Each row has a class, written after it.
[ -1  -1   2  30 -10  40 -15 -34  18 -14   4 -56 -82  45 -13 -51  -4 -37
   0 -13 -89 -21  46  -1  14  29   3 -11  32 103 -40 -39 -20  -3 -21  36]
z_719
[-19  16  19 -22   7 -16  25  21  17 -13 -10  21   1  23  -6  -4  16  18
 -28  -3  25  -2   8   9  -4 -22  -8   8 -42 -43  21  -1   2 -12 -18  13]
z_500
[-17   7  23  30 -19 -10  -2 -13   7  -1  13  -4  23  -4  21   3 -14  -6
  -6  19  23 -15 -12   0  12 -31 -29 -14  16   1  16  14   1  -6  41 -55]
z_446
[  4   1 -19  10   1 -13   1 -18 -22  -3   4  39  72 -27   5  48 -37  16
  17  22  50  -5 -29 -11 -25   2   2  16  -5 -85  43  19  12  13   8 -20]
z_599
[ -5  12  29   0  -8  -4  15  33   6  -1  -1   1  -1  38  -3  12   0   7
 -14 -11   7  -3  -7  -6  -1   5  -6  10 -36 -23  20 -13  -6 -33 -25   9]
z_311
[-30  10  -4  41   5  -7   7   0 -10  12 -14 -14  -5   1  25  -9   4  -4
  15  16  -6  -3   1 -16   6 -10  -2 -21  18  18  11   2 -34 -16  15 -10]
z_672
[-31  10   2  39   4  22 -11 -41  14   6  -2 -22 -17 -17   5 -42 -11 -28
  10   1 -34   3  15  11  26  -7  -9 -10  23  52 -14 -18 -32   5  16 -27]
z_500
[-17   8 -30 -19  -5 -46  18  35 -15  -6  -8  33  46 -11   2   0  24  32
   0  -6  39  -9  -8  11 -23 -51 -14  -7 -31 -77  21  28   3  11  18   0]
z_500
[  0   9   5  21 -19   8  -8   9  18  -1  12   1   1  36  -2  -9 -33 -10
   2  -3 -19  -1  26   1   9  11   0  14 -13 -14   2   0   5 -21  -3  17]
z_308
[ 12   1 -13 -16  -1  -1 -16  -6 -17  15  18  57  42  -9   3  30 -30  15
  29  12  57  15 -29  -9   4 -13   2  -6  -9 -73   7  39  14 -10  28 -21]
z_308
[-13  -5 -10   9   5  25   0  -5  -2  -7 -10 -24 -56  15 -11 -52  12 -19
  -5 -17 -42 -20  28   6   0  31   2  -9  18  83 -53 -10 -35   3 -23  32]
z_404
[ -2  -1 -26   8   8   8 -28 -21  -1  10  13  36  22  -9   6  -5 -44   6
  11   2  18   9  -3  -9  -1  18 -18   3  22  -6  -6  26   5  18  20 -16]
z_308
[  0  -7   5  13 -15 -31  -1   8 -17  15   8  39  76 -34  21  23 -26  17
  10  25  68  -5 -36   5 -12 -30 -28   0 -18 -79  33  35  13   5  41 -53]
z_446
[ -7  -4  13  -3  15  28 -15 -12   4   4   7   4 -30  17 -10  -8  -2 -15
   8 -21 -29   6 -20 -13  16  32 -23  -6  27  66 -35   2 -16 -13  -4   1]
z_311
[-25   3  13  11   9  25  -6 -18   4   2 -13 -50 -46  33   1 -38  34 -31
  10  -8 -27  -7  28  -4  31  -5  18  -7  17  74 -38 -13 -21 -18   1  14]
z_672
[ -1  10  19  20 -22   9  10   2   2  -1   2  -6   1   0  10  -2 -26  -4
   9  15   2  -8  -4  -9   1   6  26   1 -33 -27   6 -16   5 -12  -5 -14]
z_404
[-17 -12  -3  34  20  10  -5 -18  -8  -5  -3 -14 -14  32 -22 -31 -11 -13
   3   1 -46  -7  15   0   2  15 -18 -27  53  64  -7  13 -23  14  -6  17]
z_850
[-12   8  22  49 -16  68 -14 -37  21  -7  -5 -54 -82  41  -4 -54 -19 -51
   0  -2 -64 -18  37  -5  19  47  34  -3  14  96 -50 -61 -25 -10 -24  17]
z_404
[  0   3  23 -14  -1  -6  11  -1   8  -7  -1  -2   3  15 -10 -12   3  12
 -25   2  10   6  17   8   9 -17  -9   3 -16   0  22   8  -7   0 -15  -6]
z_559
[  8  11  12  -5 -11  -4  18  13  11  -6   1   7   8  29  -8   3 -10   6
 -10  -3   6  -6   8   4  15 -21   6 -18 -16 -26   8  15  -2 -22  -9   3]
z_308
[  7  -7 -15  -9  -4  -1  -1   8 -20  13   3  40  41 -23   6  17 -32  19
  17  -9  38  -3 -22  -6 -12  14 -26   0  11 -36   2  27   7  -3   2 -16]
z_311
[-20  -2  12  29   3 -11  -6  -9  -5   7   8   6  22  -7   9  -7 -18 -10
   1  21  21 -11  -2  -4  -3 -10 -32   3  11   8  21  19  -6   3  30 -38]
z_446
[  0  -1 -16  -2   3 -16   0   4 -26  18  11  52  46  -2   1  19 -18  20
  15  20  45   1 -28  -9 -22  -6 -23  -4 -26 -48  27  17  -1  17  25 -19]
z_785
[-15   4  15  12   1  -6   7  -8 -10  14  -6  -5  22 -29  20  15  13  -6
   6   8   2  -8   1   7  22 -43 -20  -4 -21   5   9   5 -13   4  19 -21]
z_785
[-21   5  22  41 -11  28 -10 -20  28  -5   1 -20 -42  18   8 -28 -17 -21
 -11  -2 -31 -20  20  -9   3  22 -16  10   6  60  -7 -29   0  -1  -2 -12]
z_446
[ -3  10  17  27 -23 -20  15   8   6  -4  -5  -3  45  19  -2 -15 -34  15
   8  -3 -13 -10  20   6  -8  -6 -15 -15 -36 -42  41  -2  -7  -8   2 -11]
z_850
[-30   8 -11  39   4  -1  -1   1  -7  -9  -1  -8 -21  12   7 -22 -11 -13
 -13  10 -20 -12  15  -6  -9  22 -15  -1  30  40  -4  -2 -33   5  -2  11]
z_404
[-11  -3 -22  12  14   0  -1  12  -3  -8  -3   0 -32  55 -17 -33  24   0
  -6 -25  -2 -26  20  -1  -4 -15   8 -32   4  27 -29  11 -22  -3  -7  38]
z_308
[-16  -1   6  16   3  16  -5 -22  10  14  -5 -30 -18   5   4 -34   5 -15
   8  -6 -34  -1  19   5  24  -9   5   5   4  49  -8  -4 -26  -7   0 -13]
z_559
[-21   6  27  -2  12  47   8 -17  18  -2 -16 -16 -60  71 -39 -37   9 -15
 -19  -4 -53  -7  16   5  10  33   9   6  -7  77 -19 -23 -38 -28 -37  30]
z_850
[ 15   3 -21 -18   7 -38  -9  -1 -21  -1  15  41  70  -1  12  39 -29  20
  19  10  60  -1 -19 -20 -27  -2 -10  -9  -6 -87  28  28  15  16  30  -9]
z_599
[ -5   9   9  29 -20  -5   8 -16  -3  13   6  13  36 -22  10  15 -33   6
  13  18  17 -13  -1   4   4 -13 -18   4 -10 -49  38   3 -15 -22  16 -33]
z_719
[-27  -2  -4  39  -3  29  -9 -12   1   8   1  15 -19  15   0   1 -21  -7
  -3  20  -5 -12 -19 -11 -11  26 -18  15  25  27   7   8  -6   3   1 -13]
z_446
[ -3   4   1  34  -6 -20  10 -14 -20   3   9  13  57 -24  20  26 -25   1
  24  19  34 -17 -14  -6  -7 -21  -4 -16  -1 -52  28  16 -20 -17  27 -32]
z_599
[ -7  -2 -10  12  20  30 -16 -26 -16  20  11  -4 -49  34  -5 -28  -6 -30
  12  11 -16   0  11 -15   6  18  -1 -16  26  79 -30 -20 -24  12   5   5]
z_785
[-19  -1 -13  35  17  28  -6 -13  -7  -9   3 -10 -40  15 -11  -2  -7 -21
   6  -6 -29 -17   0 -25  -2  25 -11 -17  65  70 -19 -14 -19 -12  -5  11]
z_311
[ -21   10   26   36   -3   83  -15  -37   28    0   -9  -40 -103   40
    1  -44  -13  -47    0    5  -79   -8   18   -5   16   74   26   21
   10  111  -54  -55  -34  -31  -34   25]
z_404
[ -8  -5 -12 -26   8  25 -13 -29   6 -18  -9 -19 -54  41 -14 -34  35  -7
 -16 -20 -27 -25   9  11  -1   4   7   7  -6  56 -43  -9 -14  -3 -20  38]
z_719
[  0   5 -21   9  -3 -23   7  -5 -18 -10   1  27  56 -21  15  53 -11  21
   6  15  39 -10 -33 -11 -22 -17   1   0   2 -74  35  16   7  10  12 -14]
z_599
[  6  -5   0 -19  17 -14  -7  -9 -13  10  -5  34  47   8 -14  -1 -16  15
  17   0  30  10 -11   1 -13   7 -19 -17 -12 -40  14  20  -7   5  21  -8]
z_850
[ -4  -3   9  37 -17  12  -4 -41 -10  -1   9 -16  22 -36   3  12 -22  -9
  12  16  -4 -10  -2  12  20 -20 -16 -14  24  -3  15  15 -10   1  20 -27]
z_719
[ -1   7  -7  15   3  42 -21 -47 -10   2  15  12 -28  20  -2  10 -23 -21
  20  14 -12   3 -29 -26   0  31  26   0  16  25 -17 -21 -20  -5  -1  -8]
z_599
[-16   7  19 -32  16  15  15  -1  22 -19  -3 -14 -42  67 -16   6  43   4
 -21 -12 -13 -27 -13 -10   0   5  23   6 -18  36 -28   4  -2 -22 -19  30]
z_599
[-15   1 -16  42   4   0   0  -3 -29   2  14  26  15   5  -7  33 -16   0
   4  32  29  -2 -17 -15 -23  -4 -11   1   6 -26  42  -6   1  17  12  -1]
z_785
[ -2  -3 -24  -3 -14   1 -17  -3 -19  14  14  32  28  -1  -8  10 -22   2
  14  18  32   0 -25  -8 -12   0 -22  -4  24 -19   6  30   8  20  36 -31]
z_446
[ -1   1  -4 -21  -6 -23   6   9 -16 -12  -6  25  40  38 -19 -18   1  24
  -2  -2  25 -11  -2  10 -23 -18  -5 -10 -36 -43  18  20  -8  -2   2   4]
z_850
[-23  -2  11  38  11  17  -3 -11  12  17  -1 -14 -25  21   4 -13  -7 -20
   4  14  -9 -23   0  -7   6  11 -18 -20  32  50 -11   1 -24 -16  21 -15]
z_446
[-20  -3  -8  42   0  20  -7 -15  -5   4   2  30   7   7  -5  14 -30  -2
  -9  29  28 -14 -24 -10 -21  22 -23   7  33  -3  22   7  -4   9  12 -21]
z_446
[-23   2  32  35   8   1   4  -9  -1  13   1   3  -7  10  15  -9  -5 -16
  -7  26  25 -14  -5  -4   8 -16 -21  -9   9  23  13   4 -28 -20  17 -41]
z_446
[-20  -1  18  33  24  19 -10 -31  -2  15  -1 -34 -37  29  -4 -44  -3 -37
  18   7 -44  -2  17  -7  22   2  11 -27  26  80 -25 -20 -41 -21  12  -5]
z_850
[-20   4  -6   4   5   3  -4  -7   3   0 -11 -38  -8  19  -5 -27  13  -7
  11   0 -29  -2  19  -7  17  -3   8  -2  13  45 -10   7  -5   8   4   6]
z_672
[ -1  -6 -18 -31   2  -5  -8   1 -16   4  -2  33  44  11  -9  10  -4  31
  24   4  47   4 -27 -11 -12   7  -1  -2 -12 -53   3  47  25  11  18   1]
z_672
[  21    1  -20  -22   -9  -44    4   27  -18   11   12   60   83  -25
    9   29  -35   32   14    8   71   11  -14   -1  -14  -28  -12   -2
  -27 -114   34   44   23    1   24  -22]
z_308
[ 19   4  14  11 -23 -12   8  24   0 -11   0   1  40 -15   3  36 -28   6
   7 -20   7   1  11  -4  -7   9 -31  -9  -8 -59  30  -5  24  -5  -6  11]
z_311
[-14  -5 -33   3   3 -10  -7   9 -16 -13 -13   1  16  24 -14 -21  13  14
   7  -4   8 -12  14  -5 -24   8  -8  -4   6   0   0  20   0  24   4  31]
z_672
[ -9   4  19  36   2  -6   1 -14  -5  11   3 -22  -1   6  12 -16  -1 -18
   6   7  -1   6  16  -1  20 -30  -2 -24   6   8  20  -8 -34 -13  13 -20]
z_559
[-19   6   4   9  -1 -27   9   1 -19  -3  -4  -8  40  -4  11  -2   7   8
  24   6  21  -5   2 -10  10 -37  -4 -20  -6 -26  26  32  -2  -2  22 -20]
z_672
[ -8   1   4  26   4  17 -12  -8   3  -4  15 -44 -51  32  -7 -24  13 -42
  18  -8 -50  -6  37  -6  37 -20  14 -25  42  72 -36   3 -15 -23  13  17]
z_308
[ -2  10  19  35 -14   4   7  -8  22  -5  -1 -33 -16  29   1 -29 -16 -17
 -11  -1 -41  -6  38  -3  16  -7  -2 -16   8  29  13 -30 -20  -9  -7  -3]
z_559
[-20  -6   8  37  13  33 -10 -23   0   1  -7  11 -30  15   3   6 -11 -17
  -2  19  -3 -12 -14  -9  -5  24 -15   2  33  29   2  -2 -13  -5  -8  -1]
z_446
[ -2  -2  -5 -11  22   1  -9 -18 -14  -3  23  29   0  14  -6  25  -4  -1
  10   9  19   6 -37 -27  -9  15   4  -2  11  -3  -7  18  -1  -1  14  -1]
z_599
[ 16  -1 -23 -19   9 -15  -4  12 -11  18   5  59  38  -1  -1   1 -31  13
  19  -4  36   5  -3  -8 -11   4 -14  -8  -6 -52   1  33  -3  -5  13  -4]
z_308
[ -9   1 -12  51  15  26  -8 -34  -9 -12  -7   5 -19   6   9   7 -22 -22
   2   6 -26 -11   7 -12 -16  42 -14  -2  45  33   1 -18 -40   4 -23  20]
z_599
[ -3  10  17 -24 -22  -9  21  24   1 -10 -12  28  43  20 -12  13  -3  37
  -7   8  54  -4   3   2 -21   2  -3  23 -58 -78  38  18  18 -20 -11   4]
z_672
[ -4  13  27  11 -20  21   3 -11  24  -4 -13  -5   7  -7  20 -14 -31  -7
   6  -1 -16 -12  10   1  -2  32   9  29 -54 -20   0 -28   7 -16 -11  -7]
z_404
[ -1   5  18   8  -8 -10   1  16  12  -5  14  -8   4  21   1 -11 -23  -4
  -8 -17  -6  -3   5 -14   2   9 -11   7 -11   7   2 -20  11 -12  -5  -6]
z_311
[-15   4 -17  21   4  -3   8   2 -19   8   5  11  -6  24  -7   4   3   3
   3  12  -4 -11 -13 -13  -6 -17  -4 -16  -8   9  18  -4 -17  17   0  -1]
z_785
[-10   8   6  12 -25  18  -5 -12   8  -9  -5  -8   7  26   4 -11 -20  10
   1  16  15  -9  12  -7  -2   9  19  15 -15 -16   5 -13  15  -8  -3  -3]
z_672
[  6  12  21  20 -24  29  -5 -29  19  -8   8 -26 -37  30   2 -12 -27 -23
  -6   9 -40  -5  17  -3   9  20  10  12  -6  19   1 -40   0 -18 -17   7]
z_719
[ -4   0   0 -10   0  13 -16  -3  -1  19   1  40   7  10  11  22 -15   8
  19   8  25   2 -33 -15 -11  23 -26   4   2 -25   3  27  13   2  21 -18]
z_446
[  2   1 -21  48   2  21  -4 -15  -3  -4  10  19   4   2 -22   1 -51 -16
   3   9  -7   0  19  -9  -8  31 -11  -9  41   2  14   1  -8   4  -4  11]
z_308
[-11   3  13  12  -5  -4   6   9  -8  10 -12 -54 -24   9  23 -32  29 -21
  22  -6 -30 -18  16   6  30 -32  27 -30 -12  35 -34   2 -27 -12   5  -3]
z_404
[ -8  -4 -11   7   8  18 -19 -13 -10   2  -7  -7 -34  17  -1 -24  18  -6
  26  -7 -13   2  10 -13   0  18  -3 -24  24  47 -33   0 -19  -3  12  19]
z_672
[-15   0 -19  31   7  16  -8  -8  -9  -2  -2  -1  -6  -3   0   6 -13 -11
  -4  -7 -14  -5 -16 -12  -2  17 -15  -4  43  34  -7 -11 -15   4  -6   2]
z_311
[-17   3  24  21  -6  37  -3 -12  27 -11  -8 -50 -60  18  13 -37   1 -29
  -5 -18 -62 -16  31   1  17  34   7   4   4  78 -49 -22  -3  -7 -16  24]
z_404
